[[124 122 136 145]
 [100 138 150 125]
 [124 125 134 133]] gives 124, 133

[132 119 106 138 109 146] gives 132, 146

[128 125 103 117 144 105 156] gives 128, 156

[157 118 105 129 119 114] gives 157, 114

[[121 128 145 155 119 111 143]
 [113 110 121 135 142 121 139]
 [129 120 129 137 105 106 131]] gives 121, 131

[156 131 102 130 132 125 112] gives 156, 112

[153 124 122 151] gives 153, 151

[[139 117 120 143 117 114]
 [122 152 126 111 118 122]] gives 139, 122
---
[[119 126 152 119 105 121 112]
 [138 136 129 127 101 120 154]
 [129 133 142 131 102 118 153]] gives 142

[[100 143 140 138]
 [119 150 122 122]
 [136 130 140 118]] gives 140

[[124 133 124 129 117 112]
 [127 136 122 143 127 135]
 [141 116 138 125 102 123]] gives 138

[[140 125 120 135 105 140 145]
 [119 130 126 110 122 122 116]
 [133 105 129 131 153 134 120]] gives 129

[[115 132 125 132 133 123]
 [152 118 121 117 117 113]
 [122 124 126 140 123 147]] gives 126

[[113 106 130 124 104 106 152]
 [124 125 126 131 123 128 133]
 [130 132 127 129 132 132 123]] gives 127

[[135 148 152 127 142 131]
 [136 150 150 129 141 131]
 [147 132 142 139 139 141]] gives 142

[[111 145 136 100 120 119]
 [120 112 108 125 137 115]
 [137 116 105 133 139 109]] gives 105

[[142 139 137 112 110]
 [142 138 120 104 136]
 [134 107 117 144 139]] gives 117
---
[107 115 131 113 145 127 120] ==> 145, 107

[109 131 123 103] ==> 131, 103

[[114 140 106 110 143 116 140]
 [122 118 127 151 119 128 129]
 [126 125 132 135 131 141 128]] ==> 151, 106

[122 110 125 153] ==> 153, 110

[152 100  99 101] ==> 152, 99

[129 150 132 112 129 138] ==> 150, 112

[134 125 125 132 153 121] ==> 153, 121

[131 151 143 118 142 119] ==> 151, 118
---
Q:
[[136 124 108 137 155 135]
 [115 125 136 110 134 116]]
A: 124

Q: [124  98 117 130]
A: 98

Q:
[[139 120 150 124 127 121]
 [147 108 128 147 106 101]]
A: 120

Q:
[[134 130 128 123 116 129 129]
 [154 123 133 101 109 133 150]
 [135 130 129 122 115 130 128]]
A: 130

Q:
[[147 156 112 133 127]
 [106 112 132 113 116]]
A: 156

Q:
[[135 144 109 105]
 [122 127 144 127]]
A: 144

Q: [132 131 123 150 108]
A: 131

Q:
[[149 129 107 107 151 110 110]
 [135 109 143 148 115 141 136]
 [141 113 107 105 149 105 128]]
A: 129

Q: [133 134 150 113]
A: 134
---
array([[128, 122, 131, 129, 131, 132, 135, 132, 131],
       [124, 132, 121, 125, 127, 126, 114, 144, 135],
       [132, 128, 129, 139, 126, 124, 133, 115, 133],
       [124, 126, 125, 129, 136, 127, 121, 125, 129],
       [128, 131, 129, 123, 129, 128, 127, 151, 148],
       [125, 121, 126, 118, 125, 128, 143, 120, 119],
       [128, 134, 128, 132, 130, 119, 132, 146, 132],
       [133, 132, 130, 115, 123, 127, 123, 134, 125],
       [125, 126, 138, 123, 127, 128, 131, 100, 127],
       [129, 135, 130, 130, 129, 128, 136, 122, 131]]) 136

array([[124, 130, 135, 121, 136, 135, 136],
       [141, 137, 135, 128, 129, 128, 118],
       [120, 125, 119, 117, 122, 128, 127],
       [133, 122, 114, 134, 107, 125, 123],
       [128, 133, 131, 114, 130, 134, 150],
       [123, 137, 134, 144, 128, 125, 121],
       [117, 126, 135, 136, 155, 150, 135],
       [123, 124, 134, 123, 112, 120, 111],
       [126, 139, 141, 136, 139, 145, 120],
       [141, 146, 127, 119, 120, 111, 128]]) 120

array([[130, 124, 126, 131, 128, 128, 127, 130, 129],
       [134, 151, 127, 120, 127, 134, 128, 123, 114],
       [132, 154, 129, 119, 128, 135, 128, 122, 113],
       [121, 110, 131, 133, 129, 124, 129, 130, 140],
       [129, 122, 127, 130, 127, 127, 129, 130, 130],
       [134, 145, 125, 123, 128, 131, 127, 126, 117],
       [124,  99, 127, 138, 128, 121, 128, 135, 144],
       [124, 125, 131, 127, 127, 130, 129, 126, 131]]) 129

array([[146, 137, 141, 136, 138, 137, 131, 134, 133],
       [150, 135, 132, 131, 151, 134, 144, 149, 152],
       [135, 137, 141, 136, 141, 138, 140, 134, 139],
       [132, 136, 140, 150, 133, 138, 140, 136, 133],
       [134, 131, 137, 139, 131, 141, 135, 135, 132],
       [140, 139, 135, 132, 138, 137, 136, 135, 139],
       [138, 137, 135, 137, 141, 133, 135, 138, 143],
       [135, 136, 133, 135, 135, 136, 142, 137, 141],
       [139, 146, 140, 138, 145, 134, 136, 138, 138],
       [142, 133, 133, 136, 133, 138, 131, 139, 133],
       [145, 140, 137, 134, 135, 139, 135, 137, 132]]) 135

array([[130, 118, 122, 124, 130, 134, 119, 124, 125, 135, 131, 122, 133,
        129],
       [126, 118, 120, 124, 124, 139, 113, 119, 125, 137, 134, 117, 139,
        132],
       [119, 120, 114, 117, 122, 137, 107, 127, 130, 135, 133, 125, 139,
        129],
       [117, 127, 123, 132, 124, 141, 113, 123, 129, 136, 129, 119, 139,
        139],
       [122, 104, 112, 108, 122, 138, 103, 127, 124, 144, 128, 123, 140,
        122],
       [124, 130, 118, 131, 130, 136, 117, 125, 129, 130, 134, 123, 133,
        138],
       [125, 122, 123, 126, 134, 136, 115, 131, 132, 137, 125, 128, 134,
        133],
       [128, 123, 129, 120, 129, 138, 121, 126, 133, 125, 120, 125, 133,
        131],
       [127, 121, 119, 133, 128, 144, 112, 120, 119, 145, 136, 117, 143,
        138],
       [122, 128, 133, 132, 116, 138, 119, 120, 122, 135, 122, 121, 141,
        132],
       [129, 123, 136, 117, 125, 109, 133, 135, 139, 120, 113, 139, 110,
        114]]) 139

array([[118, 132, 123, 144, 111, 141, 144, 142, 139, 112, 145, 140, 136,
        136, 149],
       [119, 113, 126, 142, 121, 138, 137, 140, 123, 121, 136, 138, 141,
        154, 137],
       [107, 116, 150, 126, 111, 129, 123, 127, 134, 148, 128, 132, 123,
        106, 131],
       [130, 113, 148, 122, 145, 130, 128, 130, 153, 109, 123, 130, 127,
        125, 127],
       [136, 129, 108, 119, 107, 122, 121, 129, 142, 141, 124, 127, 130,
        114, 119],
       [139, 116, 146, 119, 100, 121, 118, 121, 114, 143, 116, 117, 117,
        138, 112],
       [108, 146, 145, 135, 119, 129, 128, 132, 152, 115, 127, 132, 135,
        137, 122]]) 135

array([[111, 134, 114, 132, 127, 126, 109, 120],
       [109, 146, 138, 125, 112, 120, 130, 128],
       [142, 110, 124, 128, 129, 135, 133, 135],
       [119, 132, 143, 123, 120, 121, 156, 121],
       [145, 119, 101, 129, 135, 137, 117, 130]]) 137

array([[114, 115, 132, 115, 130, 137, 137, 135],
       [122, 126, 122, 122, 130, 138, 128, 126],
       [116, 144, 131, 128, 136, 133, 131, 133],
       [120, 117, 128, 120, 138, 128, 136, 131],
       [127, 102, 128, 123, 126, 148, 132, 128],
       [124, 156, 133, 129, 135, 142, 124, 129],
       [125, 122, 131, 123, 134, 120, 136, 133],
       [136, 145, 129, 147, 136, 125, 126, 113],
       [136, 117, 126, 123, 121, 135, 139, 122],
       [125, 120, 114, 127, 123, 135, 122, 117],
       [140, 117, 138, 120, 127, 117, 136, 130],
       [126, 130, 121, 139, 122, 125, 118, 114]]) 125
---
[142 101 144 126 149 114] ==> 149, 144

[[149 128 124 103 152 121 103]
 [122 143 124 123 138 151 130]
 [149 121 130 116 141 111 112]] ==> 152, 151

[[125 121 132 111 102 133]
 [127 118 133 110 103 135]
 [128 117 134 109 103 136]] ==> 136, 135

[[143 137 141 147 125]
 [124 116 112 151 100]] ==> 151, 147

[124 100 144 134 129] ==> 144, 134

[125 152 128 121] ==> 152, 128

[143 146 100 153 128 145 123] ==> 153, 146

[[115 119 127 115 129 115 123]
 [142 143 142 138 136 153 136]] ==> 153, 143

[151 109 125 150 118 120] ==> 151, 150

[[107 138 146 133 112]
 [135 149 108 154 124]] ==> 154, 149
---
130,121,138,144
134,135,151,136
ans = 134

142,105,154,143,131 ans = 131

112,115,150,123,142,147,112
137,135,128,138,126,121,133
ans = 142

125,127,131,130,127
129,146,131,134,149
ans = 127

123,127,129,108,141,137
111,111,111,127,118,149
ans = 141

102,144,134,135,131 ans = 131
---
[129 100 106 126 103] Answer: 103
[122 156 153 117 152 103] Answer: 103
[105 125 139 118 136 130] Answer: 130
[120 139 124 152 113 117 108] Answer: 108
[107 106 152 110 156] Answer: 156
[125 129 103 126  98 120] Answer: 120
[152 139 107 147 105] Answer: 105
---
Input: [110 127 105 141 103 113]
Output: 141, 127

Input:
[[119 109 134 153]
 [131 129 126 119]
 [128 123 138 151]]
Output: 153, 151

Input:
[[150 150 100 152 135 148]
 [124 128 106 137 120 126]
 [138 132 157 118 141 135]]
Output: 157, 152

Input: [130 116 125 123 106 109]
Output: 130, 125

Input: [117 152 130 115 135]
Output: 152, 135

Input: [128 107 123 139 135 122]
Output: 139, 135

Input: [103 124 126 114]
Output: 126, 124
---
[153 120 114 144 132 145 111] ==> 111, 153

[126 144 117 106] ==> 106, 126

[101 126 110 108 129 134 124] ==> 124, 101

[106 122 127 127 121 149] ==> 149, 106

[142  99 148 107 143] ==> 143, 142

[116 121 153 133] ==> 133, 116

[106 137 113 148 113] ==> 113, 106

[[112 110 134 107 130]
 [114 114 138 114 139]
 [147 149 140 142 110]] ==> 130, 147

[105 138 126 103] ==> 103, 105

[[115 134 138 156 115 129 101]
 [110 133 124 135 118 131 102]
 [121 126 141 134 137 127 125]] ==> 101, 121
